(in the rows, 128 means zero)
Facts:
flaro	Ξ	739; dulor	Ξ	462; vetobul	Ξ	462; nuplo	Ξ	462; klasuk	Ξ	338; stuplar	Ξ	739
pomem	Ξ	739; fepus	Ξ	739; traru	Ξ	739; zesil	Ξ	462; segrem	Ξ	462; somas	Ξ	739
godum	Ξ	462; pozis	Ξ	739; suskabrir	Ξ	739; medubra	Ξ	462; zare	Ξ	739; taskan	Ξ	338
geva	Ξ	462; depla	Ξ	462; kloples	Ξ	739; keken	Ξ	462; noplon	Ξ	338; guvol	Ξ	462
satres	Ξ	338; pligras	Ξ	739; fafa	Ξ	739; klustes	Ξ	739; klekles	Ξ	338; stagem	Ξ	462
trorudrom	Ξ	462; gredos	Ξ	462; klilufor	Ξ	462; sotrar	Ξ	739; badreske	Ξ	739; flestul	Ξ	462
biran	Ξ	462; nubro	Ξ	338; kaplok	Ξ	462; plozas	Ξ	338; plomu	Ξ	739; flatrin	Ξ	338
metrul	Ξ	739; skabu	Ξ	462; nustobe	Ξ	462; fitrir	Ξ	338; luban	Ξ	338; gretrafor	Ξ	462
drili	Ξ	462; dogros	Ξ	338; skotin	Ξ	462; gaflir	Ξ	739; ribrus	Ξ	462; drivin	Ξ	739
klorel	Ξ	462; flivas	Ξ	338; tefer	Ξ	338; grikem	Ξ	462; luzus	Ξ	739; nanan	Ξ	338
pluflus	Ξ	462; flunasa	Ξ	462; ropli	Ξ	739; putra	Ξ	739; bekon	Ξ	338; grobro	Ξ	462
fozon	Ξ	739; klini	Ξ	739; platuk	Ξ	739; difler	Ξ	462; klezin	Ξ	739; rovu	Ξ	739
zudos	Ξ	739; memas	Ξ	338; ritru	Ξ	338; baziflim	Ξ	739; skuniflol	Ξ	338; fafar	Ξ	462
zokle	Ξ	338; stonaki	Ξ	462; kigru	Ξ	739; lonu	Ξ	462; truziver	Ξ	462; tresun	Ξ	462
trugu	Ξ	462; disuk	Ξ	338; drodro	Ξ	462; grevi	Ξ	462; muplol	Ξ	739; sustes	Ξ	462
rivi	Ξ	338; stabis	Ξ	462; navan	Ξ	739; zoflosal	Ξ	462; gulum	Ξ	338; gabras	Ξ	338
fudok	Ξ	462; nikenun	Ξ	739; lanu	Ξ	739; lekiste	Ξ	739; buvok	Ξ	739; nipi	Ξ	338
rusik	Ξ	462; vopluplu	Ξ	338; sistadri	Ξ	462; skezeple	Ξ	462; fidru	Ξ	462; gragrote	Ξ	338
flumis	Ξ	338; vuvil	Ξ	739; vadrugrol	Ξ	338; veka	Ξ	338; plagu	Ξ	462; luros	Ξ	462
feple	Ξ	739; butretel	Ξ	739; rirok	Ξ	338; klevoplel	Ξ	462; kliplas	Ξ	462; ruklo	Ξ	338
tavagra	Ξ	739; saflur	Ξ	739; peplik	Ξ	338; kasom	Ξ	739; dravu	Ξ	338; sebri	Ξ	739
golume	Ξ	462; fenak	Ξ	462; tivi	Ξ	462; zudras	Ξ	739; plapo	Ξ	338; leni	Ξ	338
skifotu	Ξ	739; zugos	Ξ	739; trubrur	Ξ	739; flakom	Ξ	739; vibrafem	Ξ	462; kunopan	Ξ	338
pigum	Ξ	338; stazoflum	Ξ	462; tragris	Ξ	338; lifa	Ξ	338; pludok	Ξ	739; vinik	Ξ	338
kloka	Ξ	338; bridrus	Ξ	338; radrir	Ξ	739; gruvokom	Ξ	739; sufir	Ξ	338; gutruskul	Ξ	338
nulek	Ξ	338; gufon	Ξ	462; greplan	Ξ	739; skisi	Ξ	739; sogor	Ξ	739; zoplim	Ξ	338
pumik	Ξ	739; zakluk	Ξ	462; duzes	Ξ	338; sitroske	Ξ	338; neki	Ξ	338; tedrabik	Ξ	338
gruza	Ξ	739; klutel	Ξ	338; nagis	Ξ	462; rasar	Ξ	462; somas	τ	flumis; somas	τ	pigum
somas	τ	lifa; medubra	τ	saflur; medubra	τ	pluflus; zare	τ	gutruskul; zare	τ	pigum; taskan	τ	pluflus
taskan	τ	zesil; taskan	τ	dulor; taskan	τ	klorel; taskan	τ	zudos; taskan	τ	skisi; taskan	τ	nuplo
depla	τ	ropli; depla	τ	pluflus; kloples	τ	vadrugrol; kloples	τ	plagu; kloples	τ	rivi; kloples	τ	fitrir
kloples	τ	vinik; keken	τ	kigru; keken	τ	tefer; satres	τ	baziflim; pligras	τ	plomu; pligras	τ	flivas
klustes	τ	plomu; klustes	τ	tedrabik; klustes	τ	zudos; klekles	τ	zakluk; klekles	τ	luzus; klilufor	τ	gretrafor
klilufor	τ	stagem; plozas	τ	traru; plozas	τ	biran; plozas	τ	rirok; flatrin	τ	traru; flatrin	τ	pozis
flatrin	τ	guvol; flatrin	τ	platuk; metrul	τ	vopluplu; nustobe	τ	klutel; drili	τ	traru; drili	τ	godum
drili	τ	rasar; grikem	τ	fepus; grikem	τ	nagis; nanan	τ	vetobul; nanan	τ	stuplar; flunasa	τ	zudras
flunasa	τ	noplon; putra	τ	stonaki; bekon	τ	gabras; bekon	τ	segrem; bekon	τ	baziflim; bekon	τ	golume
bekon	τ	trubrur; grobro	τ	skifotu; grobro	τ	zudras; grobro	τ	zoflosal; grobro	τ	nubro; grobro	τ	lekiste
grobro	τ	gufon; fozon	τ	vuvil; klini	τ	klevoplel; klini	τ	suskabrir; klini	τ	trubrur; klini	τ	luban
klini	τ	trorudrom; klezin	τ	saflur; rovu	τ	gaflir; rovu	τ	flaro; rovu	τ	stonaki; memas	τ	klasuk
memas	τ	flaro; memas	τ	pumik; fafar	τ	sebri; fafar	τ	vuvil; fafar	τ	gutruskul; fafar	τ	skuniflol
fafar	τ	feple; fafar	τ	ribrus; lonu	τ	vadrugrol; lonu	τ	vinik; lonu	τ	rusik; lonu	τ	luzus
lonu	τ	zoplim; lonu	τ	flivas; lonu	τ	leni; lonu	τ	truziver; tresun	τ	rasar; tresun	τ	gredos
disuk	τ	baziflim; disuk	τ	rirok; drodro	τ	ropli; drodro	τ	zudras; grevi	τ	saflur; grevi	τ	golume
muplol	τ	gutruskul; sustes	τ	plomu; sustes	τ	zugos; sustes	τ	gretrafor; sustes	τ	kigru; stabis	τ	gutruskul
stabis	τ	gretrafor; stabis	τ	nuplo; gulum	τ	butretel; fudok	τ	gaflir; fudok	τ	klasuk; buvok	τ	nulek
buvok	τ	gufon; nipi	τ	peplik; nipi	τ	noplon; nipi	τ	bridrus; nipi	τ	tivi; fidru	τ	lanu
fidru	τ	trorudrom; fidru	τ	gredos; gragrote	τ	ropli; gragrote	τ	sebri; gragrote	τ	peplik; gragrote	τ	trugu
veka	τ	fafa; veka	τ	flumis; veka	τ	zokle; veka	τ	flestul; veka	τ	difler; veka	τ	vibrafem
kliplas	τ	gruvokom; ruklo	τ	navan; ruklo	τ	sitroske; ruklo	τ	sotrar; ruklo	τ	flivas; tavagra	τ	rivi
tavagra	τ	ritru; tavagra	τ	fitrir; tavagra	τ	badreske; tavagra	τ	klutel; fenak	τ	tragris; fenak	τ	gruvokom
fenak	τ	pludok; fenak	τ	geva; plapo	τ	sebri; plapo	τ	vinik; plapo	τ	kasom; plapo	τ	gutruskul
plapo	τ	skotin; plapo	τ	zoplim; flakom	τ	peplik; flakom	τ	trugu; flakom	τ	godum; flakom	τ	skabu
kunopan	τ	plomu; kunopan	τ	plagu; kunopan	τ	nikenun; kunopan	τ	skezeple; kunopan	τ	segrem; kunopan	τ	pomem
kunopan	τ	greplan; stazoflum	τ	drivin; stazoflum	τ	segrem; stazoflum	τ	zudos; stazoflum	τ	difler; stazoflum	τ	greplan
kloka	τ	pigum; sogor	τ	skezeple; sogor	τ	golume; duzes	τ	klevoplel; duzes	τ	pluflus; duzes	τ	kaplok
duzes	τ	zudras; duzes	τ	sistadri; neki	τ	dogros; neki	τ	butretel; gruza	τ	flaro; gruza	τ	godum
gruza	τ	sufir; gruza	τ	vopluplu

Known rows:
klasuk: [124 170 127 162 130 131 135 143  96 109 139  91 162 135  74 117 128 107
  73 146 171 142  65 135 160 157  99 173 102 168  95 117 155]
gruvokom: [105 152 134 125  88 103 154  93 137 135 158 178 143 179 114 160 166 124
 103 169 106 112 113  92  95  81 143 103 105 110 166  96 131]
kliplas: [ 78 131 132 160 160 176 141 137 143  97  97  84 156 136 143 133 163 120
 153 146  94 129 158 115 190  80 131  79 138 105  74 158 113]
fenak: [ 78 131 132 161 159 177 141 138 142  97  96  82 157 137 142 135 162 119
 153 146  93 129 158 116 189  80 131  79 137 103  73 157 112]
fidru: [ 67 126 130 157 156 177 143 136 149  97  93  84 158 132 152 138 162 113
 156 149  95 129 158 117 190  92 136  81 143 104  77 156 118]
fozon: [101 144 136 127  95 115 150  78 142 145 157 190 136 186 118 148 157 142
 102 160 107 113 111  76 116  87 135  86 119 126 169 115 145]
pumik: [106 150 139 129  84 103 163  93 133 135 155 178 152 178 105 159 159 130
 101 167 108 120 114  89  93  85 151 102 100 112 162  97 133]
rusik: [ 83 135 130 163 151 158 159 155 124  98  98  86 162 132 145 133 165 113
 157 150 103 132 169 132 169  84 139  89 119  86  62 147 107]
gufon: [ 78 137 134 161 145 158 157 149 128  97  96  78 160 136 140 137 168 112
 157 146 103 132 168 135 172  80 141  90 122  92  62 146 102]
rirok: [108 153 122 167 129 123 136 146  95 111 147  98 143 140 100 122 151  84
  78 150 183 140  81 139 165 166  96 175 117 183  98 110 162]
zesil: [ 75 137 138 163 146 155 161 152 127  99  97  80 163 130 143 135 161 112
 156 148 102 133 169 133 168  87 143  92 124  88  62 148 104]
neki: [112 180 128 151 135 144 101 130 121 129 155  75 128 125  96 136 144  95
  81 139 149 111  43 132 175 140  53 167 153 189 113 128 146]
badreske: [111 150 132 126  89 100 157  96 133 133 160 183 143 180 116 155 166 126
 103 169 109 113 115  91  96  82 144 101 100 108 163  96 134]
flakom: [ 86 131 119 114  80 130 150  68 154 133 139 199 153 181 129 150 160 132
 106 168 116 111 106  84 121 108 151  84 109 124 171 108 163]
trubrur: [105 145 141 134  87  96 160  93 129 134 161 180 141 181 114 157 168 121
 100 168 111 119 122  89  97  82 149 102 105 117 164  94 133]
plomu: [ 89 156 141 133 114  79 155  71 139 134 176 170 154 170 120 139 143 110
 101 177 114 105 128  81 102  80 154 109  95  93 172 100 143]
stabis: [ 64 142 146 168 166 156 176 137 133 135 107  90 149 137 148 121 138 146
 164 126 104 134 173 116 182 102 132  82 162  98  76 195 122]
fitrir: [134 171 111 156 138 124 121 149  96 104 147 106 146 138 100 107 143  98
  81 153 177 130  71 142 170 153  86 168 102 160  95 112 159]
nulek: [121 171 122 157 130 120 128 143  99 109 143  95 149 135  98 113 140  95
  82 150 177 134  72 142 166 160  94 175 109 167  99 114 155]

Rows:
No name comes twice in this set of rows, the named rows included.
[121 168 137 120 108  98 162  96 164 138 151 188 119 203 114 143 158 171
 125 153 113 138 126  72 115 106 163 115 153 130 195 140 138] => zare
[107 171 148 158 132 118 113 111 111 119 140  94 147 134 107  97 119 106
  76 147 177 130  69 124 191 165  96 167 124 177 102 129 158] => taskan
[100 130 129 188 141 135 129 132  94 112 154 100 129 158  94 120 160  84
  66 146 180 148  95 113 190 159  93 159 133 221 105 119 175] => disuk
[ 74 134 138 157 139 165 139 119 138  98  88  73 152 151 134 127 166 122
 157 139 103 127 170 127 202  75 136  78 132 111  66 158 104] => grobro
[ 85 136 138 170 147 172 166 151 122  98  90  74 178 133 112 140 153 125
 146 145  91 144 160 124 163  78 146  87 115  92  59 151 104] => stonaki
[ 90 119 185 176 153 168 130 162 134  96  89 114 154 111 176 118 155 124
 137 157  87 146 152  89 196  95 140  71 144 108  62 145  97] => grevi
[ 98 153 141 129  91  93 162  87 135 139 162 175 146 173 116 154 156 121
 104 168 112 113 119  90  94  86 150 106 103 105 165  99 135] => zugos
[ 95 143 117 161 136 144 123 129 117 110 140 104 143 138 110 121 145  87
  77 152 177 136  71 123 185 176  94 165 134 196 113 121 179] => plozas
[ 85 137 128 121  82 110 166  93 145 134 152 185 149 170 130 169 170 111
 108 172 113 115 114  93  93 106 154 105 111 118 172  94 147] => traru
[107 149 130 126  82 100 164  94 128 145 156 192 140 182 120 150 165 136
 108 160 118 113 118  99  98  92 144  93 101 110 158 105 138] => sebri
[ 82 131 140 170 157 190 155 134 135  97  87  76 178 138 105 136 143 138
 139 141  85 145 155 104 182  77 142  74 126 107  66 163 114] => fudok

The same nodes again, as new rows of numbers:
Known rows:
duzes: [133 144 148 151 183 105 162 174 110 112 170 107 138 154 160 155 150  71
 109 115 110  98 118 137  91 167 119  69 127 111 121 100 157 159 178 102
 131 141 129 109  89 116 124]
zoflosal: [151 106 162 137 120 118 106 115  82 103  91 141 153 134 128 163 164 149
 116 134 128 144 138 186 153 148 133 144 113 160 104 111 123 140  86 118
 104 156 128 141 134 118  69]
traru: [ 70 144 132 127  89 156 132  74 139 140  77 145 138  87 155  49  87 155
 136 106 139 157 126  76 119  78  94 141 102 137 144 123 107 125 143 149
 143  86 135 152 151 141 141]
zare: [147 131 115 141 130 140 181  94 159 162 140 143 118 144 104 131  77 117
 114  75 123 153 144  98  93 120 112 143 151 126 189 137 135 133 107 112
 139 113 163 143 127 161 170]
flaro: [129  98 144 117 108 115 114 129 178 135 105 109 148 104 121  58  88 152
 113 131 138 155 137 107 105  33 124 127 101 146 176 136 125 111  86 155
 160  90 103 132 134 121 166]
saflur: [137 104 119 144 108 149 161  93 149 122  92 103 112  96 140  98 106 128
  96 129 164 157 116 103 122  62 106 110 119 127 143 108 133 128 112 143
 120  80 167 139 138 129 150]
nubro: [113 133 153 161 158 122 131 201 100  82 122 147 163 139 167 123 153 109
 145 112 125  98 105 153 120 108 122 110 110 102  97 106 148 135 147 110
 112 110 127 105 110  90 126]
gutruskul: [119 155 102 127 142 119 122 207 116 112 170 157 114 154 148 122  93  91
 149 118 137 102 100 101 164  50 118 138 168  83  79 107 133 112 132 127
 123 117 132  79 120 106 135]
biran: [ 87 140 127 105  97 135  88  83 107 132 110 141 130 120 120 133 134 170
 139 148 121 132 132 124 174 159 123 143 123 161 106 131 108 140 133 144
 131 160 108 142 139 128  60]
kigru: [128 105 121 152  98 149 152 118 132 142 137 120 126  93 125  73  85 133
 127 129 159 160 144 114 115  97 106 143 119 108 143 133 125  96 112 154
 112 102 163 154 151 137 177]
klini: [146 146 125 136 136 149 196  55 161 147 108  95 108 125 144 108 112 125
  77 113 138 150 162 105  57 167 116  95 118 145 163 107 164 170 141 110
 135 121 148 153 104 157 159]
radrir: [130 113 127 146 118 146 160  95 153 141 109 127 131 111 125  96 105 131
 115 108 139 155 138 110  89 106 120 129 113 130 171 136 132 124 119 134
 136  93 147 140 140 147 164]
luzus: [150 133 110 124 119 154 139 104 144 136 100 140 113 118 151  78 115 138
 122 116 163 166 153 117  96  86 144 170 119 115 130 130 121 100  97 128
 107  83 140 147 135 145 189]
kloka: [115 157 120 132 161 119 135 193 135 126 175 155 132 164 116 145 118 106
 147  97 105  80 105 116 117 140 125 120 150  97 130 129 161 141 158  98
 139 131 122  93 105 120 139]
rusik: [166 139 111  91 118 131  90 112 114 126 120 141 113 144 128 150 156 152
 141 152 139 147 159 163 161 153 166 176 137 139  78 125 108 102  86 124
 101 159 108 139 129 134 109]
stuplar: [128 116 126 151 103 153 154  98 151 131  97 129 129 111 130  86 102 142
 121 109 148 151 141 118  97  91 121 140 114 132 163 134 133 119 108 136
 136  92 148 134 147 136 165]
gragrote: [120 147 144 127 200  89 131 164 109 128 168 127 143 162 157 164 125  68
 138  89  83 104 106 110 111 140 110 102 145 104 143 120 101 146 184 107
 147 129 112 103  96 128 139]
kloples: [163 125 108 128 152 159 163  67 163 163 111 108 108 127 132 143 145 105
 125 103 120 154 141 118  67 167 160 149 131 125 184 158 101 112 142 112
 130  90 140 137 139 173 200]
ropli: [148 104 140 144 134 134 153 106 121 120  85 128 137 112 150 112 100 112
  98  97 154 173 121 116 121  39  95 122 121 127 154 106 107 126 102 136
 127  76 161 146 135 135 150]

Rows:
No name comes twice in this set of rows, the named rows included.
[165 119 176 145 149 115 131  94  84 119 123 126 160 150 119 201 171 136
 107 114  96 146 166 186 120 228 140 120 114 166 142 127 123 158 117  97
 116 175 127 151 115 136  83] => grobro
[108 168 119 128 142 128 139 177 132  96 132 118 113 144 172  99 138 113
 118 149 144  83 105 118 118 104 134  88 135 104  78  92 176 154 167 122
 123 126 118  91  93  99 114] => luban
[150 136 120 103 114 127  92 109 113 122 119 140 120 140 125 146 156 160
 139 151 135 140 155 155 162 155 153 168 130 147  93 128 115 115  87 129
 107 158 106 137 133 130  98] => zakluk
[145 110 129 148 134 146 180 101 141 164 150 103 128  90 101 118 104 116
 116 122 136 153 124 115  83 169 110 115 120 109 175 148 126 113 141 135
 114 111 160 175 135 158 190] => klustes
[112 146 133 133 177 132 148 182 153 123 174 155 147 153  81 168 132 112
 144  91  94  59  72 125  96 184 138  98 131  87 148 152 180 149 184  87
 134 127 124 118  97 124 143] => veka
[136 118 134 118 110 121 105 108 114 126 122 132 127 133 108 156 144 152
 128 149 118 130 152 156 160 169 144 142 129 161 123 131 121 133 102 132
 124 168 121 133 135 128  82] => luros
[155 116 135 122 132 105 129  94 104 137 140  96 118 135 108 192 148 124
  94 154 120 138 142 158 149 187 133 104 140 161 124 115 118 153 118 124
 126 175 133 145 115 134  80] => medubra
[133 167 107 117 157 120 115 195 119 116 150 145 123 150 171 111 152  99
 161 131 139 105 124 125 121 121 156 149 137  84  75 126 131 104 149 116
 111 113 105  95 112 115 165] => leni
[124 159 110 125 147 133 111 213 112 106 155 141 127 136 165  80 143 116
 170 147 151 101 116 135 127 111 150 146 131  70  59 124 140  89 149 128
  93 119 105 108 119 103 171] => flivas
[106 140 139 126 166  93  98 192 104 101 130 147 151 140 168 130 128  96
 148 104 113 110  85 112 149  53 104 113 127 101 103 108 101 124 161 134
 135  99 105  93 116 100 123] => peplik
[145 108 143  98 100  97  72 137 136 126 123 115 140 128  99 127 142 165
 122 172 123 128 151 151 161 111 151 140 118 173 123 135 121 122  75 145
 142 164  84 130 120 110  92] => stonaki
[163 140 122 104 142 103 122  93 109 164 171 135 112 171 104 211 115 110
 122 112  93 139 166 127 147 194 128 145 170 159 149 135 101 147 104 111
 145 192 129 126 114 161  90] => fafar
[116 133 151 118 169  82 115 200 159 135 185 102 155 148 129 111 136 105
 142 131  92  83 125 120  87 141 136  96 117 119 153 144 149 139 160 123
 162 144  66  92 100 103 151] => memas
[139 110 121 122  92 119  99 137  89 132 160 133 121 121 102 141 114 143
 134 169 147 141 146 152 189 138 116 149 145 131  85 125 109 103  84 153
 106 176 138 144 146 121  91] => gretrafor

The same nodes again, as new rows of numbers:
Known rows:
medubra: [ 88 180  87 130 137 157  75 129 137 122 100 138 150 105 114 141 134 107
 118 139  37 102 174 162 120 128 144 146 176 135  85 172 118]
lekiste: [ 49 171 104 144 142 126 108 109 143 119 122 150 168  98 141 156 154 144
 140 129 117 151 136 146 141 154 143  98 192 151  98 186 171]
sogor: [ 77 153  92 134 137 155 105 106 141 135 102 156 150 101 128 135 161 140
 114 122 124 115 166 180 115 137 169 139 238 173 106 180 159]
ruklo: [138 191  96 113 138 142 143 115 144 124 107 127 165  77 107 131 152 118
 100 120  89 142 171 220 115 133 120 147 190 157 134 139 143]
fidru: [ 95 177  95 114 156 180  77 129 142 122 111 144 145 101 127 137 138 118
 114 143  42 103 190 165 112 149 137 143 163 162  91 159 124]
suskabrir: [ 59 162 101 142 153 151 102 115 121 132 128 162 159 110 122 138 154 154
 113 134 128 136 145 140 121 155 150 121 204 174 101 186 166]
vetobul: [ 86 204 120 125 158 163  84 124 128  94 120 164 157 102 101 149 138 124
 127 138  49 129 156 140 123 147 144 150 152 137  93 169 114]
nikenun: [ 73 168 107 146 144 141 108 106 126 120 116 176 158 107 102 138 166 148
 119 123 135 135 136 160 123 139 173 151 234 160 110 187 153]
sufir: [142 189 121 100 143 122 148 129 110 118 110 159 181 119 104 125 133 130
 127 133  95 156 132 159 111 139 118 134 183 154 108 131 146]
duzes: [117 170  71 125 124 121 131 131 127 145  98 101 171  89 129 134 131 112
 106 127  79 120 166 198 114 136 109 121 174 155 110 144 165]
luban: [115 185  96 133 152 128 137 134  92 125 124 137 177 101  93 132 137 138
  91 128  97 131 145 166 111 151 113 135 163 165 118 147 163]
kasom: [ 66 160 118 138 151 151  95  93 134 133 121 179 161 101 109 133 165 125
 129 156 140 168 142 167 127 139 144 122 197 137 117 182 149]
vadrugrol: [120 201 125 130 161 123 130 120 120 107 127 158 181 103  68 142 163 126
  88 130 112 156 144 202 118 144 105 161 174 137 143 149 148]
skisi: [ 64 165  95 150 134 139 116 103 120 135 107 158 162  97 106 131 144 135
 133 132 123 154 127 142 128 132 167 117 222 145  98 194 147]
fepus: [ 69 171 115 133 152 152 114 103 135 122 124 171 160  96 127 139 157 149
 137 130 123 157 140 145 130 147 161 117 201 166 105 182 154]
navan: [ 72 178 120 140 152 152 114 101 145 120 125 172 158  91 112 142 165 146
 122 128 126 165 144 160 130 144 152 129 218 154 113 190 145]
grobro: [ 75 186  87 122 137 152  78 129 168 110  96 122 154  94 148 165 136 105
 137 137  26 106 189 177 133 141 126 125 154 138  85 163 131]
lonu: [101 188 111 112 150 176  68 113 178 112 102 151 143  91 117 148 164  96
 110 149  47 118 201 216 124 130 131 165 181 133 117 163 103]
vibrafem: [ 77 197 114 128 150 159  79 117 119  84 110 181 168 106  93 151 134 114
 147 134  57 101 155 145 117 150 181 173 138 129 103 154 130]

Rows:
No name comes twice in this set of rows, the named rows included.
[ 81 178  88 129 137 153  74 130 141 128  94 134 152 108 118 144 134  97
 124 155  38 113 170 163 119 128 134 138 162 125  82 171 121] => depla
[130 184 111 119 159 143 140 132  87 125 129 155 175 110  85 120 137 145
  91 131 105 139 145 149 103 156 120 142 161 170 122 141 160] => rirok
[ 85 193 119 121 172 170  76 133 116 105 133 171 153 121  99 141 136 132
 110 149  54 123 158 126 115 152 136 146 150 153  89 170 116] => gredos
[113 189 111 135 154 133 135 108  86 130 126 161 186  92  58 119 136 108
 111 155 111 175 127 163 116 140 120 139 140 117 134 147 141] => gutruskul
[ 90 193 118 116 153 163  70 122 156  95 113 160 154 103 112 155 154 114
 118 140  51 113 178 184 121 143 140 162 166 139 105 161 116] => nustobe
[103 195  92 125 137 178  87 114 148 122  97 140 140  77  95 132 137 106
 118 134  37 121 176 175 119 118 159 161 194 135  98 173  91] => sustes
[ 91 202 107 120 154 185  93 118 148  99 117 148 149  76 120 145 137 126
 131 131  35 127 176 154 126 150 150 144 149 152  95 164 111] => kliplas
[ 85 211 115 126 163 174  94 121 134  92 127 157 156  82 110 148 137 134
 128 132  41 139 161 134 127 156 151 143 143 147  95 170 109] => geva
[ 90 185 123 114 160 154  71 129 128 112 113 175 158 132 104 140 134 111
 130 166  52 132 148 139 120 138 130 140 160 128  83 164 113] => skabu
[ 94 192 124 115 169 170  79 133 115 108 127 178 154 124 101 136 135 132
 117 157  51 128 158 122 111 152 134 143 154 150  84 166 113] => rasar

